Facts:
j_545 η:sozes
j_174 η:bograk
j_856 η:sozes
j_152 ζ:j_640 η:raskik
j_619 ζ:j_638, j_320 η:dolodrir
j_91 η:raskik
j_363 ζ:j_812, j_856 η:dolodrir
j_434 ζ:j_523, j_381, j_809, j_545 η:pinos
j_963 η:sozes
j_854 ζ:j_800 η:pinos
j_780 η:sozes
j_384 ζ:j_550, j_837, j_770, j_408 η:bograk
j_934 η:sozes
j_653 ζ:j_550 η:dolodrir
j_542 ζ:j_33 η:duna
j_429 ζ:j_550 η:bograk
j_874 η:sozes
j_83 η:duna
j_964 ζ:j_780, j_883 η:duna
j_667 ζ:j_550 η:bograk
j_811 ζ:j_408 η:sozes
j_590 ζ:j_408 η:dolodrir
j_650 ζ:j_408 η:bograk
j_332 ζ:j_621 η:sozes
j_492 ζ:j_408 η:duna
j_28 η:bograk
j_621 ζ:j_934 η:pinos
j_97 ζ:j_862, j_590 η:duna
j_283 η:bograk
j_568 ζ:j_408 η:sozes
j_759 ζ:j_963, j_929 η:bograk
j_68 ζ:j_934, j_780, j_607, j_856 η:bograk
j_701 η:duna
j_33 ζ:j_780, j_363 η:raskik
j_640 ζ:j_408 η:dolodrir
j_280 ζ:j_492 η:raskik
j_476 η:pinos
j_756 ζ:j_186, j_621 η:sozes
j_929 ζ:j_492 η:raskik
j_244 η:bograk
j_603 ζ:j_621 η:sozes
j_237 ζ:j_837, j_820 η:bograk
j_19 η:duna
j_430 ζ:j_590 η:bograk
j_540 ζ:j_656, j_408 η:raskik
j_876 ζ:j_666 η:sozes
j_974 ζ:j_238 η:dolodrir
j_626 η:pinos
j_862 η:dolodrir
j_222 ζ:j_408 η:bograk
j_418 η:sozes
j_820 η:raskik
j_906 ζ:j_656 η:dolodrir
j_550 η:sozes
j_800 ζ:j_673 η:raskik
j_191 ζ:j_638 η:sozes
j_333 ζ:j_812, j_33 η:bograk
j_528 ζ:j_283 η:dolodrir
j_615 ζ:j_19, j_408 η:dolodrir
j_638 ζ:j_653 η:bograk
j_812 η:sozes
j_79 η:dolodrir
j_837 ζ:j_673, j_856, j_414 η:raskik
j_118 ζ:j_333 η:sozes
j_890 ζ:j_862, j_385 η:bograk
j_331 ζ:j_862, j_408 η:pinos
j_648 ζ:j_780, j_590 η:dolodrir
j_391 η:pinos
j_417 ζ:j_590, j_883 η:raskik
j_594 ζ:j_408 η:pinos
j_696 ζ:j_174 η:pinos
j_673 η:raskik
j_136 ζ:j_621 η:sozes
j_381 ζ:j_550 η:sozes
j_277 η:bograk
j_414 η:duna
j_809 ζ:j_621, j_414 η:raskik
j_656 η:dolodrir
j_408 η:bograk
j_171 ζ:j_856 η:sozes
j_385 ζ:j_934 η:raskik
j_290 ζ:j_332, j_408 η:raskik
j_348 ζ:j_673, j_780 η:bograk
j_53 ζ:j_492, j_626, j_79, j_408 η:duna
j_146 ζ:j_277, j_408 η:raskik
j_905 ζ:j_492 η:pinos
j_267 ζ:j_550 η:bograk
j_186 η:sozes
j_460 ζ:j_408 η:duna
j_770 ζ:j_673 η:raskik
j_107 ζ:j_363, j_880 η:raskik
j_238 η:pinos
j_997 ζ:j_363, j_244 η:raskik
j_334 ζ:j_800 η:sozes
j_61 ζ:j_391, j_408 η:sozes
j_880 ζ:j_174 η:bograk
j_284 ζ:j_348 η:dolodrir
j_666 ζ:j_701 η:duna
j_320 η:sozes
j_607 ζ:j_79 η:pinos
j_685 ζ:j_91, j_408 η:bograk
j_270 ζ:j_348 η:sozes
j_624 ζ:j_476 η:sozes
j_234 ζ:j_624, j_854 η:raskik
j_883 ζ:j_391 η:bograk
j_523 η:sozes
j_511 ζ:j_118 η:bograk
j_776 ζ:j_408 η:duna
j_885 ζ:j_812 η:sozes
j_102 ζ:j_418, j_414 η:raskik

Known rows:
[ 14 -13  20  -4  13  -2 -12 -36  19   6  -6 -16  27  -4  -5  12  -3  -2
   2   0  -5  13   2 -25 -10   3  14  10 -21  -7  -9 -19 -10  -9 -50  -6
  -2  -6  -6  -9  -7   1  -3   6 -15]: j_696
[ 15 -11  -3   3   8  13  -3 -22  11  11  10 -14 -11   2  10  11  11  -5
  24   2  17   0  -7 -13 -12  11  15  17  -8 -24 -29 -12   4  -9  -2   4
   1  -4   0   9   8  -4   2  -5  -7]: j_880
[  7  10  -2   4   5 -11  -3   6  -2 -26 -30  21  18   1 -14   0  -6 -16
  -5  -9  -8 -26  11   0  40  -4   8 -10   3   5  18  17  12  -3  -4   7
   3   6  37  -2  -2 -12  -2   1  -3]: j_290
[  8 -24 -20   7   1  -3   4  -7  12  13  22  28  -9  -3  14   1   9  21
  10  18   2  -9 -12  24  -5   4   4  -5  20 -11 -18  -2   8   5   6  -2
  -2  -3  15  10   1  -9   5   0  26]: j_883
[  6 -24   6  16  -7   1  -9  14  14   6  -5  20   8   1  11   1   4 -10
  11  -5   6 -17  -9  11  15  17  21  -1   7   9  19  18   8   4  -9   5
   1 -12  37  12   5 -11   8  15  14]: j_650
[  3  30  12  -5   8   2  13  13 -13 -31 -21   7   6   6  -7   4  -3 -19
  -1 -18  -2  -9   8 -26  42 -25   4 -17 -10   2   6   0   4 -10  -7   4
  -3  15   6   5   2   1  -2  -5  -1]: j_102
[ -3  -4   1   3  -4 -12 -11  14  -1 -22 -10  15  26 -11  -9   0  -3 -10
   1  -9  -3 -23   2   4  15  -7   3  -2   8   3  20  16   5  -5  -5   0
   1   0  41  -2  11  -6  -7  -1  -6]: j_152
[ 21   1  13   2  -1  15 -15  21   4  -1  24  13 -21  10  15  -1   1   0
   3  18  12  31 -22   3 -48 -22 -14  -3  17   5 -10  -9   8 -18  -8  11
   8  -4  17  18   9   2   4   1  13]: j_638
[-12   6 -10  -6   9  13 -11 -29  -4   9 -28 -23  15 -10  12   1  16 -10
  -5  -2   2  -6  11  -5   3  -2   6  11  -7 -18  -3 -18   7   1  59  -2
  -3  -9 -32  -9  -7  25   4  -5 -23]: j_885
[ 19 -13 -21   0   3  13   5 -27   8  15  15 -15 -16   4  10   2  11  -5
  17   2  15   1 -10 -11   0  -4  14  14  10 -26 -34  -5   5  -6  16  -2
  -4  -5  -2   5   8   3   7  -4  -4]: j_244
[ -3   4 -31  -5 -10  11  11 -33 -21  14   4 -35 -25  -3   3 -12   2   6
  -6  -5   5  14   1 -10  22  -8 -11  11   7 -20 -17   6  -4  12  47 -15
  -1   2 -56 -12   8  20   5 -23  -9]: j_856
[ -5   7 -28   2  -5  -7   8  -2  12   7   8 -15 -34   8 -14 -12 -11   8
   2  -6   9   7  -8  13 -24   2  -1  13   4  -7 -19  20  -9   8 -34 -10
  -3  -4   9 -10  -4 -10  -5  -1 -13]: j_79
[ -9  -5  -5   3 -14   0  -7  -7  -2  10   1 -18   2  -5  -6   2  -4  -4
   7  -6  13  12   5   5   0  26 -13  17  -7  -4  17   2  -4  10   5  -6
  13  -4 -13  -8  19   7  -5 -12  -9]: j_963
[ 18 -27  10   8  -6  -9  -7 -27  13  10   6 -10  13  -4 -13  -2 -16   5
  -6  -2  -7  12 -12  -4   4  -2   4  12  -5   5   6  22 -12   5 -62 -14
   2  -5   4 -12   5  -8   2  -4  -1]: j_626
[ 11   2   5  -2  -9   3  24   3 -35  -1  42 -26 -30  22 -10  -8  -9   4
   8  -3  -4  17  -6 -22  -6  -1 -14   0  -2  -3 -19  18 -10   5  23   3
   1  16 -45   4 -13  -1  -1 -11   1]: j_414
[ 17 -13  10  -4   0  -7   0 -30  16  10  15  -3   6  -3 -10   6  -9  19
   6   6  -3  26  -3 -13 -16   3  -6  11 -12  -8 -11 -15 -14  -3 -62 -11
   7   1  -7  -6  10  -4  -7  -9   3]: j_238
[ -1   1   3  -4 -22  12 -12  17 -19   8  18 -11 -30   3   4 -13  -6   8
 -22  14  10  50 -16   8 -39 -26 -46   7  21  12   8   1   0   0   9  -5
  14  -4 -22   4  22  27   1 -20   5]: j_550
[-11  -3 -43  -5 -14   4  14 -25 -18  23  18 -12 -13 -13   8 -11   5  27
  -8  10  -5   3  -1  15  10 -11 -19   3  21 -12 -17  -2  -5  17  44 -17
   1   2 -49  -7   8  14   7 -25  10]: j_780

Rows:
No name comes twice in this set of rows, the named rows included.
[-18  17   0   1   3  -7  -5  28  26   2  -8  -1 -11   2  -4   0  -6   0
  -3  -3   6  -4  -1  12 -37   2   9   4  -7   7   4   1  -9  -1 -37   0
  -4 -13  24  -4  -9 -10  -6  18 -21]  j_906
[ 13  30  -3  -7   6   0  13  -4 -14 -30 -26   2  -9  15 -17  -2 -10 -20
  -4 -11  -4  -5  11 -20  43 -23  -6 -18   2   0  -5   2  11  -6 -17   5
   5  21   3   2   0   1   1 -13   1]  j_809
[  5 -11 -11   0   0   7  22   4  -5   3  20  17 -24  -3  21   0  12  15
  11   0   3 -12 -14  -3  12 -17  13 -11   7  -6 -17  -8  -6   1  26  -1
 -16   5 -17  18  -2   9   7   2  34]  j_348
[ 13 -13 -18   0  10  14  -2 -27   6  11   3  -4   1  -3  19   1  20  -7
  11   5   8 -16  -8 -12   1 -15  25   4   8 -28 -33 -11  12  -8  37   2
 -10  -6 -10   5 -12   7  11  -2  -7]  j_333
[-10  20 -40  -9  14  10   7 -18  10   9   1 -29 -22   1   5 -11   7  -4
  -4  -2   5  -4  -6  -5 -27 -21  12  11   1 -24 -44  -5  -4  -2  14  -6
 -16 -11 -16 -13 -20   3   3   2 -34]  j_363
[ 10 -23  -6  10   3   0  -5   3  13   9   3  25   4  -1  13   1   8   2
   8   5  -2 -17  -5  19   3  12  15  -8  12   6   4   4  10   5  10   4
  -1  -6  29  11  -3  -8   6  11  19]  j_430
[-27  26  -8  -7   8  -1  17  16  12  -2  -1   4 -18  -4   9  -4   7  18
  -8  -8  -1  -7  -1   5 -21 -15  12 -17  -3   5 -14  -8 -14   0 -12  -5
 -23   0  -5   0 -20   4  -4  15   4]  j_284
[ -5  -3 -34  -9  -3  11  -1 -43 -17  18   7 -33 -11  -8   8  -8  10   5
   0   3   4   7   0   1  -6 -12  -9  23  11 -34 -20  -8   2   7  49 -11
   1  -7 -53 -15  10  22   4 -24 -26]  j_812
[ 14 -21  -8  14 -11   2  -3   4  11  12  16   8 -14   2   4  -1   0   0
  15   0   9  -1 -13  13   4  10   5  12   6  -8  -5  14   1   2 -14   0
   5  -4  24  14  17  -8   3   2  16]  j_277
[-25  10   2  -7  -1   6  11   1 -11   5 -18   0   4 -14  13   3  12  12
 -12  -4  -5 -10  10   4  23   1  -4 -13  -3   8  19 -18  -5   7  52  -6
 -11   2 -40   0  -4  20   4   0  14]  j_270
[ -2  20  -4  -7  -1   7  16  14 -22 -28  -8   1  -3  -5  -6  -5   1  -4
  -1 -17   0 -13  -4 -27  40 -41   7  -8  -1  -4  -1   8  -9 -12  19   0
 -13  16  -2   7   0  14  -2 -10   7]  j_837
[ 34   3 -16  -2   7  -8  21 -46   7   3  -7  -7 -14  24 -20  -6 -21   7
  -9   8 -19  21   7 -12  40  -2  -7 -12   1   5 -29   2   0  10 -60  -9
  14  17 -26 -12  -6 -15  11 -13  10]  j_621

The same elements again, as new rows of numbers:
Known rows:
[ 13  -7   7   9   5  -1 -16  -6  -2  -4 -13   2 -11 -39   9 -11  21  10
  -1   6   0  16 -28 -20  14 -15  19   3 -21 -17   2  -8  -5   3  -2]: j_997
[ 15   1  26   9  14   7 -14  -4  -2   3  -3   2 -21 -33   5   4  22   0
  -3   8  -8  19 -10 -14   8 -24   9   3 -18  -5  -6 -13 -11   2  -2]: j_284
[ 11 -11  10  10   3 -12 -24  -7  -6   0  -5   1 -19 -31  13  -5  15  -6
   0  11  -1  18 -16 -19   5 -15  15   8 -17  -9  -3 -16 -12   3   2]: j_511
[ 13  -1  12  15  -6 -11 -18  -3  -2   5  -2  11 -11 -36   7 -10  21   2
  -8   9   4  13 -23 -27  19 -15   8   4 -17 -10   1  -8  -6   6  -5]: j_885
[ 22   2   6   9   7  -2 -14  -8  -9   0  -1   5 -17 -31   9  -8  20   5
  -4  12 -13  -2  -4  -5   3 -11  17   4 -15   1  -6 -11  -9   1  -2]: j_434
[ 14  -7   7   9   5  -1 -16  -6  -2  -5 -14   3 -12 -40   9 -11  21  10
  -1   7   0  17 -28 -20  14 -15  20   3 -21 -17   4  -8  -5   3  -2]: j_107
[ 14 -14   8  12   4 -13 -26  -9  -6   0  -5  -1 -19 -26  11  -6  16  -8
  -1  12  -4  15 -20 -18   3 -15  14  10 -16 -11  -6 -17  -9   1   2]: j_880
[ 13  -1   9  14   4  -7 -15  -5  -8   9  -1   1 -18 -30   4  -9  23 -11
  -7  12  -6   0 -20 -22   7 -18   0  12 -13  -7  -1 -10  -1   0  -1]: j_320
[ 17  20   9  31  14  17 -22  31 -24   4 -13  13 -30 -37  15  -5   8   9
  -9  -7  -3   9  13 -23   9 -16  14   8 -18  -2  -4 -20 -16   0  -6]: j_653
[ 22  -2  19  14  12   5 -23  -5  -6   5  -4   0 -16 -28   3  -1  19   0
  -6   8  -5  12 -18 -12   7 -21  13   5 -15  -2  -2 -13  -6   0  -2]: j_974
[ 21  -2   5  10   6  -2 -15 -12  -7  -1   1   2 -16 -29   8  -8  22   3
  -3  13 -13  -2  -9  -8   3 -10  18   4 -14  -1  -7 -12  -7   0  -3]: j_696
[ 25  -1   2  -6   8   2  -4 -10 -14   7 -13  -1 -20 -43   6  -5  14   0
  -1   3   6  16 -48 -10   0 -14  23   6 -16  -5  29 -15  -6   4  -4]: j_540
[  4  14  21   3   6  -6  -6  -1  -4  11   2   4 -24 -38   6 -10  20  -3
  -3  14 -10   6 -16 -18   9 -24  -3   8 -15 -12  -7 -10  -9   1  -2]: j_334
[ 25   1   6  -2  -1  -3   0  -8 -14  15  -3   8 -23 -43   6   2  17 -16
  -6   7   8  11 -35 -17   3 -16   8   7 -13   6  27 -14  -5   6  -4]: j_61
[ -5  26  27  -7  18  -4   2  -2   1   3  -4  -6 -32 -42   6 -16  18  19
   6  10 -15  14 -28  -8   6 -30   5   5 -20 -33 -14  -9 -16   3  -3]: j_770
[ 13   0  12   9   3  -4 -11  -2  -7   8  -2   6 -18 -37   6  -7  21  -9
  -6  12  -6   5 -14 -22  10 -18   1   9 -15  -2   1 -10  -4   1  -1]: j_876
[ 12 -19  20   5   6   4  -3  -4  -1  -7 -11  13 -20 -31   5   5  31 -13
   8   6  -8  18   1 -25   6 -18  19  10 -16  -8  -8  -6  -8   5  -2]: j_964
[ 29   1  12 -10  -1   2  -1 -10 -16  12 -12  12 -23 -36   0   1  13 -11
   3   1   8  22 -40 -10  -5 -15  33  10  -6   5  31 -14 -10  10  -8]: j_460

Rows:
No name comes twice in this set of rows, the named rows included.
[-10  32  31 -11  20  -5   4  -3   4   4  -2  -9 -35 -41   4 -18  18  20
   7  13 -20  14 -29  -6   5 -32   2   5 -19 -37 -19  -9 -18   2  -2]  j_800
[ 26   1   4  -8   7   2  -4  -9 -15   7 -16   3 -19 -46   7  -5  13   0
  -1   4   7  18 -43  -7   2 -17  24   5 -17   1  31 -12  -7   5  -3]  j_290
[ 13  -2   9   4  12   2 -12  -5  -6  -1 -13  -3 -17 -38   7 -12  20   4
   0   9  -6  10 -25 -16   7 -19  14   8 -19 -14   2 -10  -5  -1   0]  j_234
[ 22  -6   2  12   8  -3 -12 -14  -7  -1   1   0 -18 -26   7  -5  25  -2
  -3  12 -14  -5 -10  -8  -1  -9  16   6 -14  -2  -8 -12  -5   0  -2]  j_391
[  9  17   1  27   5   2 -13  24 -22   8  -7  12 -30 -38  14 -12  14  -3
  -9  -1  -4  -4   3 -29   9 -14   2  14 -16  -7  -2 -16  -9   0  -5]  j_550
[ 30   1   2  -4   3   1   0 -17 -14   6   0   6 -22 -37   8   2  17  -2
  -2   8  -1   7 -28  -4  -3  -7  24   1 -13  10  19 -17 -10   5  -6]  j_331
[ 18 -10  18 -13   5  34 -22   1   0  -1 -19  -6 -11 -58   5 -13   4   8
   4  25 -15  22  -4 -40  13  -9  18   5 -10  -9   1 -25   1 -20   3]  j_929
[  8  -8  13  10   4  -6  -2  -6  -1   2  -1   7 -21 -37   9   2  31 -13
  -3  10  -5   9 -11 -28  12 -19  -2   7 -20  -8  -4  -8  -4   3  -1]  j_780
[ 14  10   7   6   4  -8 -13   5 -19   8  -8   7 -32 -37  16  -4   4   0
  -1   2   4  20 -21 -14   0 -14  18   8 -16  -8  11 -22 -19   6  -3]  j_384
[ 17 -21  15   6   8   5  -3  -5  -7  -4 -12  11 -20 -30   4   5  31 -21
   7   6  -9  13  -2 -23   1 -18  20  13 -14  -2  -1  -7  -6   4   0]  j_97
[  8 -15  14   8   4 -16 -19  -8  -3  -4  -6   6 -16 -32  15  -2  20  -5
   2  11   0  23 -10 -16   9 -19  13   4 -21  -9  -4 -11 -14   7   2]  j_68
[ 16  -3   7   5  10   1 -12  -5  -8  -1 -14  -1 -16 -39   8 -11  20   4
   0   7  -3  12 -27 -16   7 -18  17   7 -19 -11   7  -9  -5   1  -1]  j_152

Now the same elements, written a new way:
Known rows:
[ -5  27   0  21  -9  12  10  -2   4  13   9 -19 -18  12  14  28   6   9
   8  25  19  21 -33  -8  13   8 -12  -5 -15 -19]: j_408
[  0   4  -1   4   7  17 -13  -5   3   8  11  -4   3  -1   4  14   1 -11
  10  14 -20  -8   7  -6   3  14 -11  -5  10   3]: j_28
[ -3  25  -4   6  16  11   5  -6  -5  26   1   8  12   3  -3  18  -6 -15
 -12  17  -5  -4 -18 -12  -8  27 -19 -21  -2   0]: j_174
[  3  15  -8 -12  -7  12 -17  -2  14  -7  14  -9 -13   9  -6   3   9  10
  15  11 -15   6 -22  11   6  11   0  -6   9   0]: j_222
[  2   1   1 -10  -7  16 -30  -2   6 -10  20  -4   1  -1   1   3   8   9
  -2   8 -20   5  19  -7   4  17  -7   8   5  10]: j_890
[ -1  17  -4   0  -7   8  -5  -2   7   1  10 -17  -9   7   5  17   4   4
  12  18  -5   9 -19   1   6   7  -8 -10   0  -5]: j_277
[  3  14  -3  -3  12  27 -17   5  -2  20  10   9   9  -4 -16   1   2  -7
  -8   3 -11  -3   0 -19  16   0  -6 -12  -8   4]: j_333
[ -4 -10  -9  10  21   8   8   8   7 -12   3   4 -21   6 -10   5 -14  -8
  -3  13 -21   5  -2  11   7   8   3  11   3   4]: j_906
[ -1  -3   4  27  -6  -3   3   3 -10   3   2 -17 -19  11  14   8   0  -7
   0  10  18  13 -22 -15  30  39  10   9  -5  -9]: j_391
[  0   5  -7   4 -14 -10   4  -1   2 -14  15   1 -20  17  12  -2   1   0
   3   3   6   7 -23   2  22  34  14   0  10  -2]: j_594
[ -3  13  -6  13 -15 -15  15  -3  -9   0  12  -2 -17  19  17   7  -7 -10
  -5  10  17  12 -19  -4   7  32   4   5   6  -6]: j_626
[ -2 -11   0 -14  -1   8  14  21 -11  10 -15  22  25  -6  -2 -11 -14 -12
 -18   1 -16  -5  10  -8   8 -11  -3 -19   5   4]: j_997
[ -3  -7   6  10 -12  19  27  17  -8  14 -22   9   3   8  14   5 -11 -16
  -6   8   7  11  16   1   6 -25 -11  -4  13  -5]: j_820
[  0 -15   5   4 -17  21  22  23   0  10 -10  -7  -2   6   6  -4  -5 -15
   6   2   2   7  30   5  18 -36  -8  -3  16  -7]: j_770
[  2 -23   1  11  -9  17  22  27   4   2 -26  -1  -4   0   3  -5  -7 -24
  24   4 -11  -5  50  10   3 -11  -4  -1  34  -2]: j_234
[ -6  29  -1  -9   4 -20  15   0 -11   2  -7 -13 -10   3  -8   5  -5  -9
   1  15  11   6 -24  21   0  13 -12  14   9  -6]: j_963
[ -8  10  18 -26   2   6   9 -13 -10   1  12 -14  -9   9   7  -1 -17 -21
  -1   4  -3   2 -17  23  28 -24 -19  19   7   4]: j_381
[ -1   9   2   5   5  -2   6  12 -12   9 -12 -15 -13  -3  -9  -2   9 -28
  26  11   8  -3  22  16   5   1 -14  27  27  -3]: j_624

Rows:
No name comes twice in this set of rows, the named rows included.
[ -2   0  -9   1  13  -9   5  -5 -18   5   3  18   7   9  -4  -3 -16 -29
 -17   0   5 -11 -12 -11   1  37   5  -7  11   7]  j_696
[  3  -8  -3  29  -6  10   8  11  -6  10   5   4 -15  14  10  -1   6 -29
  11   2  29   4  29 -13  20  13  -3  14  26  -2]  j_854
[ -3 -17  10   3 -19   3  13  12  -7  -8 -19   1  15  -3  14   2 -12   0
 -21   6 -18  16  30  -6  -4  -2  -7   7   5   3]  j_385
[ -2 -17  -4   9  18   9  -3  18   4 -12  12   0 -17  -1 -23  -5  -3  -2
  -2   5 -20   6  14  -1  26   7   4  18  -8   5]  j_648
[ -3  15  10 -11   1   4  15   0 -17   8   5  -9  -3   2   0   0  -7 -23
 -11   9  19  10  18  15   2 -11 -26  29  15   2]  j_418
[ -1 -23   4   2 -13   2   3  19   2  -9 -14  -9   0  -5   2  -8  -3   7
  15   5 -22   7   4   1  27  -4  12  -3  10  -6]  j_417
[ -1  14   4 -25   9   0  -3  13 -20  11   6   8   3  -1 -15 -12   4 -16
 -11   0   8   5  10   1  12  -5 -15  17   7   3]  j_171
[ -5  -1  -4  13  31  15  12  19 -14  14  -2  23  -1   1 -20  -1 -12 -18
 -27   8  -4   5  10 -13  16  -5 -10  13 -16   3]  j_363
[ -5   2   7  35  -4  10 -18  11  -6  -8  -5   0  -9 -10  -8 -11  27  -5
   2  -3  -9   6  12   0  28  -1   3  -4  -5   7]  j_964
[  1  -3  -1  37  -2   3  18   1 -12   8  -1  -8 -12  13  15   8  -2 -35
  13   8  18  -1  21  -6  10  26  -2  17  25  -4]  j_476
[-11  17   8  48 -12  18  15  -2 -12   9 -10   9  -7   3  12   4  18 -20
 -19   5  18  15  15   6   6 -11 -23   6   1   6]  j_414

